Each row has a class, written after it.
78; -50; -2; -33; -45; 56; -45; -36; 7; 6; -49; -81; -1; -40; -18; -14; -42; -22; -23; 37; -18; -10; -14; 34; -18; -6; 24; -24; 89; -45; -33; 65 -> z_458
72; -29; -1; -31; -31; 54; -41; -44; 11; 5; -30; -90; -6; -45; -31; -15; -56; -12; -18; 40; 10; -16; -17; 33; -29; 0; 17; -25; 95; -37; -34; 58 -> z_329
-26; 66; 76; 80; 20; -66; -24; -6; -29; -20; -52; 9; 43; -34; -45; -31; -38; 47; -18; 28; -9; 18; -65; 15; 11; 38; -1; -18; 19; 54; -33; 36 -> z_785
-24; 68; 76; 74; 11; -64; -19; -16; -40; -6; -55; -16; 37; -40; -50; -30; -31; 39; -17; 31; 0; 17; -50; 22; -9; 18; -9; -25; 29; 47; -38; 38 -> z_379
83; 27; -24; 4; -18; -3; -44; -8; -102; -14; -86; 13; -16; 37; -74; -5; -21; 54; -6; 27; -53; -17; -6; 30; -5; 52; 38; 9; 31; -34; 12; 13 -> z_61
-44; -12; 37; 78; 26; -29; -64; 4; -44; -45; -33; 88; 15; 93; 6; 15; 4; 6; 8; 53; 14; 89; 0; 19; -25; 28; 43; -54; 47; 37; -16; -34 -> z_453
83; -53; -6; -29; -37; 55; -52; -37; 12; 21; -29; -92; -6; -43; -22; -16; -56; -18; -23; 30; -8; -17; -20; 30; -23; 0; 24; -27; 93; -40; -42; 54 -> z_353
57; -55; 17; -35; -45; 67; -50; -36; 40; -14; -56; -89; 10; -21; -11; -35; -58; -22; -16; 47; -4; -15; -14; 35; -30; -1; 26; -52; 100; -35; -12; 62 -> z_379
82; 33; -16; 8; -12; -13; -43; -28; -102; -8; -68; 22; 9; 11; -58; 29; -13; 68; -7; 16; -57; -24; -17; 37; -12; 55; 22; 13; 21; -52; -6; 15 -> z_353
67; -25; 3; -16; -39; 50; -44; -42; 7; 12; -36; -87; 2; -38; -39; -21; -55; -11; -24; 36; 0; -12; -14; 30; -23; 4; 7; -26; 95; -25; -35; 55 -> z_329
78; -69; -8; -17; -25; 52; -35; -18; 26; -14; -56; -55; 0; -19; -14; -18; -69; -6; -11; 38; -3; -28; -23; 27; -14; -7; 21; -31; 80; -44; -19; 49 -> z_61
-24; 49; 78; 97; 21; -60; -3; -26; -37; 1; -47; -18; 39; -28; -47; -19; -33; 47; -26; 14; 4; 18; -43; -6; 3; 44; -3; -14; 5; 58; -24; 20 -> z_453
86; 39; -2; -14; -8; 9; -37; 0; -101; -17; -97; 23; 5; 24; -63; 29; -27; 56; -7; 28; -47; -35; -10; 34; -14; 36; 41; 24; 29; -58; 4; 34 -> z_458
-54; -5; 27; 70; 30; -29; -58; 27; -57; -39; -42; 93; 17; 105; 12; 24; 17; 5; 17; 61; 11; 83; 11; 27; -19; 6; 40; -44; 50; 31; -10; -35 -> z_458
-3; 36; 59; 80; 21; -53; -12; -28; -25; 2; -36; -10; 27; -27; -59; -31; -32; 32; -22; 12; -13; 3; -51; 9; -2; 32; -17; -10; 23; 45; -19; 16 -> z_453
77; -58; 1; -31; -32; 58; -44; -25; -8; 6; -37; -81; 2; -52; -15; -24; -56; -27; -27; 42; -2; -22; -17; 36; -32; -9; 10; -25; 98; -41; -47; 45 -> z_745
-29; 42; 68; 99; 10; -65; -5; -6; -40; -4; -42; -20; 40; -36; -44; -18; -38; 46; -22; 15; 6; 7; -44; -5; 13; 46; 13; -17; -1; 64; -29; 27 -> z_401
80; 35; -11; 0; -15; -30; -22; -11; -100; -25; -114; 30; 12; 26; -75; 2; -37; 68; -2; 18; -50; -23; -25; 39; -3; 63; 27; -7; 20; -43; 2; 17 -> z_61
-55; -28; 22; 69; 48; -24; -32; 4; -40; -39; -51; 71; 33; 102; 14; 15; 6; 35; 29; 52; 19; 62; 25; 15; -2; 38; 24; -67; 48; 45; 0; -87 -> z_353
-35; -22; 32; 77; 30; -15; -39; -5; -47; -38; -43; 83; 23; 98; 10; 4; 4; 12; 20; 45; 13; 76; -3; 20; -22; 19; 33; -61; 54; 33; -11; -55 -> z_401
-34; 59; 64; 79; 17; -58; -2; -8; -29; -12; -38; -11; 36; -24; -65; -17; -31; 42; -17; 24; 1; 5; -41; 8; 5; 29; 0; -8; 7; 62; -15; 13 -> z_329
-3; 41; 66; 55; 7; -59; -24; -11; -30; -2; -38; -18; 13; -21; -55; -31; -33; 23; -25; 5; -18; 15; -58; 14; -4; 17; -2; -7; 13; 41; -29; 35 -> z_785
74; -80; 4; -32; -23; 52; -34; -28; 17; -10; -59; -61; 15; -12; -15; -8; -61; -21; -12; 40; -2; -27; -9; 35; -19; 0; 24; -28; 87; -50; -18; 42 -> z_458
-3; 43; 51; 94; 9; -54; -25; -22; -43; 5; -38; -2; 21; -16; -62; -38; -25; 30; -24; 21; -13; 22; -48; 7; 20; 33; -7; 0; 21; 48; -24; 32 -> z_61
-51; -16; 39; 74; 33; -38; -64; 10; -64; -49; -37; 90; 14; 95; 14; 19; 3; 12; 17; 55; 20; 87; 11; 23; -15; 15; 35; -58; 56; 43; -18; -43 -> z_785
-43; -33; 26; 75; 38; -19; -39; -10; -36; -45; -50; 85; 36; 110; 6; 11; 5; 14; 22; 62; 12; 70; 23; 17; -18; 37; 20; -65; 51; 37; 12; -77 -> z_453
-42; -33; 24; 68; 40; -18; -34; 1; -37; -50; -47; 82; 27; 109; 8; 6; 10; 19; 23; 52; 4; 64; 15; 24; -5; 30; 14; -71; 50; 47; 14; -74 -> z_401
62; -70; -4; -14; -57; 63; -37; -31; 22; -10; -57; -68; 6; -25; -14; -27; -57; -11; -15; 35; -20; -22; -12; 23; -6; 3; 17; -43; 99; -37; 4; 42 -> z_61
68; 27; -5; -23; -30; -21; -34; -5; -83; -24; -110; 17; 20; 17; -62; 9; -28; 56; -1; 23; -50; -32; -19; 33; -23; 51; 34; -7; 28; -53; -10; 29 -> z_379
-54; -10; 43; 78; 35; -16; -44; 8; -50; -23; -42; 83; 14; 85; 1; 8; 5; 10; 21; 53; 14; 77; -4; 23; -23; 13; 34; -59; 63; 40; -27; -45 -> z_62
-29; 41; 64; 77; 18; -60; -3; -8; -20; -19; -30; -15; 34; -22; -62; -17; -38; 47; -16; 27; 10; -6; -36; 5; 5; 32; 2; -4; 6; 61; -11; 21 -> z_329
71; 50; -19; 0; 0; 16; -41; -9; -108; -1; -81; 22; -1; 9; -55; 24; -18; 54; -5; 5; -55; -38; 5; 39; -5; 52; 23; 22; 20; -59; -5; 17 -> z_62
60; -39; 6; -24; -42; 59; -49; -31; 13; 4; -39; -79; 1; -43; -20; -35; -56; -22; -18; 43; 3; -11; -22; 33; -38; 3; 23; -27; 98; -42; -55; 57 -> z_745
-9; 46; 52; 79; 14; -61; -19; -15; -33; -13; -25; -15; 28; -21; -57; -29; -32; 47; -20; 21; 2; -3; -47; 12; -3; 27; -4; -5; 21; 49; -17; 27 -> z_329
-15; 34; 72; 85; 9; -78; 11; -20; -60; 5; -56; -10; 49; -44; -54; -42; -36; 47; -17; -11; -7; -8; -46; -3; 13; 38; -15; -7; 23; 58; -25; 2 -> z_401
80; 32; -12; -19; -19; -18; -31; -8; -111; -8; -103; 18; 5; 17; -67; 21; -23; 38; -15; 6; -56; -21; -8; 42; -1; 54; 30; 13; 23; -59; -2; 35 -> z_458
-39; 52; 83; 99; 8; -68; 1; -9; -36; 8; -37; -37; 43; -40; -45; -18; -41; 59; -22; 20; 10; 11; -42; -4; 4; 39; 6; -14; 1; 66; -27; 20 -> z_353
-42; -37; 19; 49; 50; -1; -30; -4; -38; -37; -53; 100; 34; 101; 6; 17; 3; -2; 30; 46; 12; 56; 3; 23; -20; 21; 21; -66; 77; 21; 12; -87 -> z_453
-28; 38; 75; 78; 14; -65; -7; -23; -35; -4; -59; -23; 34; -52; -54; -38; -29; 47; -17; 20; -8; 5; -39; 4; 18; 44; 10; -18; 21; 67; -32; 26 -> z_62
66; -72; 9; -20; -19; 51; -40; -32; 29; -5; -47; -73; 8; -20; -11; -8; -64; -2; -12; 43; -2; -22; -19; 32; -27; 2; 23; -39; 90; -37; -20; 36 -> z_353
55; -51; 14; -25; -43; 60; -37; -31; 25; 3; -48; -85; -1; -44; -32; -40; -64; -22; -14; 34; -16; -29; -15; 38; -27; -7; 37; -41; 93; -19; -20; 59 -> z_62
-12; 38; 77; 77; 9; -65; 2; -25; -33; -5; -64; -12; 43; -39; -50; -38; -33; 47; -21; 5; -13; 6; -64; -1; 11; 41; -2; -19; 24; 53; -22; 25 -> z_401
83; 34; 1; -5; 5; 10; -41; -7; -113; -15; -97; 11; 3; 26; -49; 19; -29; 53; -22; 9; -38; -31; -7; 27; -15; 46; 29; 20; 23; -57; -8; 31 -> z_745
-7; 26; 69; 57; 11; -71; -5; -15; -37; -11; -52; -14; 33; -37; -56; -45; -30; 30; -26; 13; -4; 1; -60; 6; 6; 32; 2; -20; 23; 54; -36; 27 -> z_745
-32; 70; 72; 82; 19; -54; -1; -4; -29; -6; -34; -21; 31; -27; -73; -15; -35; 46; -23; 22; 2; 4; -42; 6; 8; 23; -6; -10; 3; 74; -19; 22 -> z_329
77; 31; -16; 8; -13; 3; -43; -1; -105; -15; -93; 17; -7; 35; -69; -10; -28; 57; -6; 29; -48; -15; -6; 31; -3; 55; 36; 9; 36; -34; 7; 5 -> z_61
69; -31; 2; -21; -41; 51; -43; -40; 17; -3; -33; -82; 4; -35; -31; -25; -57; -12; -24; 33; -1; -16; -14; 29; -22; 2; 19; -29; 85; -26; -27; 58 -> z_329
-38; 78; 70; 94; 13; -60; 2; -16; -43; -1; -43; 0; 29; -34; -65; -33; -28; 51; -15; 23; -11; 26; -63; 24; 16; 36; -19; -16; 20; 63; -17; 29 -> z_61
-50; -33; 28; 67; 31; -6; -39; -3; -31; -38; -31; 78; 12; 111; 1; 8; 7; 7; 22; 47; 14; 73; 6; 15; -28; 24; 40; -61; 56; 41; 4; -63 -> z_453
81; 42; -11; -18; -27; -19; -34; -5; -98; -10; -104; 25; 10; 15; -68; 7; -28; 40; -10; 13; -49; -24; -17; 33; -4; 59; 42; 11; 27; -61; -6; 40 -> z_458
-54; -25; 37; 62; 59; -9; -36; 10; -38; -40; -60; 86; 32; 99; 20; 23; 0; 21; 18; 40; 9; 68; -4; 25; -2; 23; 27; -63; 61; 30; -1; -65 -> z_353
-47; -31; 33; 69; 54; -10; -36; -1; -37; -42; -52; 98; 35; 101; 12; 10; -2; 6; 21; 54; 20; 72; 5; 18; -11; 35; 13; -66; 69; 30; 2; -81 -> z_453
-55; -13; 35; 63; 36; -14; -67; 25; -49; -46; -41; 94; 14; 97; 14; 15; 6; 12; 17; 55; 9; 75; 18; 32; -14; 23; 36; -52; 53; 37; -16; -41 -> z_62
-36; 76; 76; 89; 27; -55; -2; -11; -44; -14; -47; 2; 42; -50; -43; -35; -35; 44; -23; 16; 5; 13; -59; 20; 11; 45; -11; -13; 14; 45; -42; 29 -> z_745
75; 28; -18; 2; 2; 14; -47; -1; -101; -9; -99; 13; -15; 19; -65; -4; -26; 51; -6; 17; -59; -31; 7; 36; -3; 49; 43; 7; 36; -38; -8; 7 -> z_62
-46; -29; 24; 68; 53; -11; -37; -3; -49; -57; -53; 77; 36; 97; 23; -2; 9; 23; 22; 62; 21; 57; 22; 29; -11; 28; 12; -64; 60; 34; 1; -72 -> z_745
84; -38; 6; -3; -31; 55; -48; -52; -5; 20; -40; -101; -3; -48; -7; -17; -50; -7; -24; 31; 5; -4; -10; 19; -23; 5; 5; -35; 92; -35; -45; 51 -> z_401
-48; -8; 31; 67; 50; -10; -43; -6; -20; -61; -51; 80; 32; 114; 10; 16; 9; 33; 22; 62; 26; 68; 19; 15; -1; 34; 16; -67; 53; 43; 11; -60 -> z_329
84; 34; -7; 0; 7; 25; -45; -11; -101; -12; -96; 16; 8; 29; -53; 17; -26; 54; -14; 29; -45; -33; -12; 31; -20; 46; 29; 22; 32; -62; -10; 23 -> z_745
-34; 80; 74; 79; 27; -64; -10; -2; -27; -10; -42; -4; 33; -38; -49; -33; -35; 55; -11; 23; -1; 14; -65; 12; 9; 35; -12; -23; 15; 63; -32; 23 -> z_785
76; -51; -2; -34; -37; 64; -43; -35; 13; 1; -50; -86; 4; -49; -16; -27; -59; -27; -22; 35; -3; -20; -25; 38; -35; -2; 24; -34; 91; -52; -55; 56 -> z_745
3; 28; 51; 77; 8; -58; -17; -27; -33; 0; -27; -9; 35; -30; -55; -34; -35; 23; -23; 3; -11; -2; -51; 10; -7; 37; -2; -3; 14; 36; -23; 18 -> z_453
78; 22; -7; -26; -7; -13; -33; -2; -97; -27; -100; 24; 3; 22; -60; 8; -29; 48; -12; 15; -44; -33; -28; 37; -18; 59; 39; 2; 29; -57; -6; 32 -> z_745
56; -59; 8; -28; -41; 58; -43; -23; 36; 1; -47; -67; 6; -39; -23; -24; -55; -23; -18; 34; -20; -20; -24; 30; -19; -2; 35; -38; 82; -24; -38; 63 -> z_62
61; -68; 9; -21; -22; 68; -39; -23; 26; 4; -47; -65; -6; -29; -20; -14; -64; -26; -15; 33; -10; -23; -15; 36; -19; 1; 16; -34; 90; -42; -32; 43 -> z_62
-24; 38; 58; 71; 4; -84; 19; -19; -63; 11; -64; -22; 45; -48; -59; -37; -21; 38; -14; 6; -8; -3; -41; -2; 19; 38; 6; -5; 20; 53; -19; 11 -> z_458
74; -83; 6; -27; -22; 65; -40; -23; 24; -32; -44; -61; 3; -21; -1; -22; -64; -9; -24; 38; -6; -32; -17; 39; -23; 6; 14; -27; 78; -50; -22; 49 -> z_745
-41; -18; 35; 57; 42; -2; -37; 1; -46; -34; -54; 86; 37; 95; 10; 9; -2; 2; 25; 41; 14; 65; 0; 27; -16; 20; 20; -63; 72; 27; -3; -71 -> z_401
59; -42; -8; -6; -40; 58; -35; -37; 4; 11; -38; -80; 6; -37; -15; -35; -56; -7; -14; 32; 3; -13; -12; 26; -8; 15; 11; -26; 91; -32; -21; 47 -> z_61
68; -38; -4; -9; -35; 52; -42; -57; 16; 17; -40; -92; 11; -50; -17; -22; -51; -10; -18; 31; 1; -9; -14; 19; -27; 23; 16; -31; 84; -39; -44; 45 -> z_453
